Below are the code and all the weights of a small trained network. Each question names an input and a target symbol and asks about switching units off, where a switched-off unit gives its printed mean instead of its output.

import numpy as np


def w(rows, s, z=0):
    codes = np.array(rows[::2]) - 128.0
    scale = np.full(codes.shape[1], s)
    scale[-1] = z or s
    return codes * scale


def f(y):
    return y / 2 * (1 + np.tanh(0.7978845608 * (y + 0.044715 * y**3)))


def softmax(a):
    e = np.exp(a - a.max(-1, keepdims=True))
    return e / e.sum(-1, keepdims=True)


def log_softmax(a):
    a = a - a.max(-1, keepdims=True)
    return a - np.log(np.exp(a).sum(-1, keepdims=True))


def net(x, mask):
    ids = ['ΔΘαγεημστ'.index(c) for c in x.split()]
    T = len(ids)
    res = E[ids] + P[:T]
    u = 0
    for l in range(2):
        r = res
        for j in range(3):
            rows = slice(2 * j, 2 * j + 2)
            q, k, v = (r @ M[l][rows].T for M in (Q, K, V))
            z = softmax(np.where(np.tri(T) > 0, q @ k.T / 2**0.5, -1e9)) @ v
            o = O[l][rows]
            res = res + np.where(mask[u + j], z, o[:, -1]) @ o[:, :-1]
        u += 3
        y = f(res @ A[l][:, :-1].T + A[l][:, -1])
        res = res + np.where(mask[u : u + 4], y, B[l][:, -1]) @ B[l][:, :-1]
        u += 4
    return log_softmax(res[-1] @ U[:, :-1].T + U[:, -1])


Q, K, V, O, A, B = {}, {}, {}, {}, {}, {}
E = w([
[65,135,145,113],'Δ',
[133,180,132,189],'Θ',
[232,143,68,157],'α',
[81,111,136,158],'γ',
[144,76,79,162],'ε',
[72,151,29,47],'η',
[4,119,155,157],'μ',
[204,158,209,135],'σ',
[124,116,103,232],'τ',
],0.019)
P = w([
[255,109,145,110],'0',
[49,154,125,109],'1',
[8,165,115,138],'2',
[70,136,126,129],'3',
[86,137,123,124],'4',
[124,93,112,136],'5',
[56,120,134,168],'6',
[81,133,150,132],'7',
[96,101,106,162],'8',
[77,131,172,128],'9',
[123,105,151,126],'10',
[70,109,104,180],'11',
[59,84,177,192],'12',
[45,155,178,149],'13',
],0.0094)
Q[0] = w([
[156,246,124,110],'0.h0',
[203,152,129,140],'0.h0',
[243,128,113,239],'0.h1',
[74,2,109,115],'0.h1',
[125,97,58,222],'0.h2',
[156,106,102,198],'0.h2',
],0.0081)
K[0] = w([
[198,62,198,117],'0.h0',
[143,105,115,69],'0.h0',
[155,145,233,69],'0.h1',
[119,66,25,107],'0.h1',
[149,160,145,104],'0.h2',
[149,93,67,2],'0.h2',
],0.0092)
V[0] = w([
[36,146,166,83],'0.h0',
[37,114,138,110],'0.h0',
[125,117,215,61],'0.h1',
[85,28,128,115],'0.h1',
[74,52,103,217],'0.h2',
[137,106,2,133],'0.h2',
],0.0085)
O[0] = w([
[252,73,13,76,67],'0.h0',
[89,213,189,65,59],'0.h0',
[69,254,127,88,204],'0.h1',
[51,46,94,51,4],'0.h1',
[58,61,57,232,116],'0.h2',
[148,229,20,157,55],'0.h2',
],0.0059,0.0032)
A[0] = w([
[196,112,98,190,143],'0.n0',
[91,202,61,240,252],'0.n1',
[254,86,60,222,85],'0.n2',
[205,167,154,194,215],'0.n3',
],0.0076,0.0038)
B[0] = w([
[22,94,163,1,161],'0.n0',
[187,128,225,80,241],'0.n1',
[84,113,188,207,166],'0.n2',
[114,112,203,134,254],'0.n3',
],0.0086,0.0087)
Q[1] = w([
[156,143,125,67],'1.h0',
[107,26,40,121],'1.h0',
[152,223,26,217],'1.h1',
[49,76,53,96],'1.h1',
[106,111,26,193],'1.h2',
[1,136,70,107],'1.h2',
],0.0091)
K[1] = w([
[251,123,108,155],'1.h0',
[149,134,95,52],'1.h0',
[148,185,131,122],'1.h1',
[89,148,74,106],'1.h1',
[38,88,93,153],'1.h2',
[103,100,172,203],'1.h2',
],0.012)
V[1] = w([
[112,108,85,154],'1.h0',
[99,149,211,221],'1.h0',
[253,190,139,86],'1.h1',
[125,88,196,91],'1.h1',
[202,89,199,147],'1.h2',
[171,74,112,82],'1.h2',
],0.011)
O[1] = w([
[140,87,181,96,90],'1.h0',
[150,153,47,88,240],'1.h0',
[79,77,130,247,113],'1.h1',
[87,202,24,110,217],'1.h1',
[27,69,208,105,252],'1.h2',
[66,5,2,177,104],'1.h2',
],0.0069,0.027)
A[1] = w([
[162,51,131,69,196],'1.n0',
[174,133,187,27,94],'1.n1',
[102,223,201,95,200],'1.n2',
[77,78,254,99,3],'1.n3',
],0.0074,0.0033)
B[1] = w([
[1,141,128,151,147],'1.n0',
[224,86,78,108,200],'1.n1',
[165,81,174,188,252],'1.n2',
[133,163,49,152,207],'1.n3',
],0.0097,0.021)
U = w([
[115,219,84,103,56],'Δ',
[180,65,159,105,151],'Θ',
[145,168,1,178,103],'α',
[51,189,99,156,24],'γ',
[97,126,187,72,170],'ε',
[166,91,97,192,181],'η',
[169,142,45,95,72],'μ',
[91,135,140,80,255],'σ',
[103,226,133,82,172],'τ',
],0.0085,0.004)

Each question gives the input, a string of symbols that net reads in full, and the target symbol t.
The units are the heads (2 rows each of Q, K, V and O) and the neurons (one row each of A and B). Each row of codes is followed by its name. A weight is (code - 128) times the scale printed after its matrix; where a second scale follows, it is the last column's (O, A, B and U).
mask holds one flag per unit, layer by layer, with each layer's heads first. A switched-off unit (its flag False) gives its mean, the last column of its rows in O or B, instead of its output. The means were averaged over made-up inputs and are rounded, as every weight is.
A unit's drop is (log p(t) with every unit on - log p(t) with that unit switched off) / (log p(t) with every unit on - log p(t) with every unit switched off).
The circuit of an input: a set's keep is (log p(t) with only the set's units on - log p(t) with every unit switched off) / (log p(t) with every unit on - log p(t) with every unit switched off). Starting from the 12 units with the biggest drops (on a tie, the unit counted first), units are removed one at a time, each time the one whose removal leaves the highest keep (on an exact tie, the one counted first), for as long as the keep stays at least 0.8.
units of the circuit, in order: the units of the circuit, biggest drop first
unit that matters most: the unit with the biggest drop
k most important neurons: the k neurons with the biggest drops, biggest first
top k neurons in layer l: the k neurons of layer l with the biggest drops, biggest first
which heads matter: for each layer, one digit per head in row order, 1 if its drop is at least 0.15 and else 0, layers parted by /
input ε γ ε η τ σ τ Θ, target Θ: top neuron in layer 0 : 0.n1
input ε η Θ η μ σ ε μ τ ε ε τ σ, target Θ: 4 most important neurons : 0.n2, 1.n2, 1.n1, 1.n3
input Θ σ σ Θ Θ ε σ σ Δ α ε Θ, target τ: 2 most important neurons : 0.n1, 0.n2
input η τ σ σ α σ Θ α σ σ τ τ τ, target α: units of the circuit, in order : 1.h2, 0.h2
input σ Θ σ ε ε Θ ε σ σ σ, target γ: units of the circuit, in order : 1.h1, 0.h2, 1.n1
input ε Θ σ α τ τ σ ε σ ε σ Θ ε α, target Θ: 4 most important neurons : 0.n2, 1.n2, 0.n1, 1.n1
input Θ σ α σ σ Δ Θ σ μ α σ ε Θ, target τ: top 3 neurons in layer 0 : 0.n2, 0.n1, 0.n3
input σ σ σ τ σ σ Θ σ η τ, target γ: units of the circuit, in order : 1.h1, 0.h2, 1.n1
input ε η μ Θ τ α, target Θ: 4 most important neurons : 0.n0, 0.n2, 1.n1, 1.n2
input Θ Θ η γ Θ σ α σ γ η σ Θ σ α, target τ: which heads matter : 010 / 110
input ε Θ σ η γ σ σ, target Θ: which heads matter : 010 / 010
input σ ε Θ τ τ ε σ τ σ α σ ε, target σ: top 2 neurons in layer 1 : 1.n2, 1.n0
input α σ ε Δ ε ε σ σ Θ ε τ Θ σ τ, target Δ: which heads matter : 111 / 110
input η σ σ γ ε ε σ ε ε ε Θ, target α: units of the circuit, in order : 1.h2
input τ σ Θ η Θ η τ σ ε ε ε σ ε Θ, target μ: top 2 neurons in layer 0 : 0.n1, 0.n2
input Θ α ε σ σ η Θ τ η τ, target τ: which heads matter : 110 / 110
input ε Θ Θ, target Θ: 2 most important neurons : 0.n2, 1.n2
input η ε μ τ σ Θ σ μ τ ε σ σ Θ, target α: top 2 neurons in layer 0 : 0.n3, 0.n2
input ε ε σ τ, target Θ: 4 most important neurons : 0.n1, 1.n2, 1.n1, 0.n2
input α γ σ σ Θ Δ σ σ, target Δ: 3 most important neurons : 0.n2, 0.n1, 0.n3
input η ε γ ε ε σ σ τ Δ τ, target α: unit that matters most : 1.h2
input ε σ τ ε ε α η η ε τ, target Θ: 3 most important neurons : 0.n1, 0.n2, 1.n2
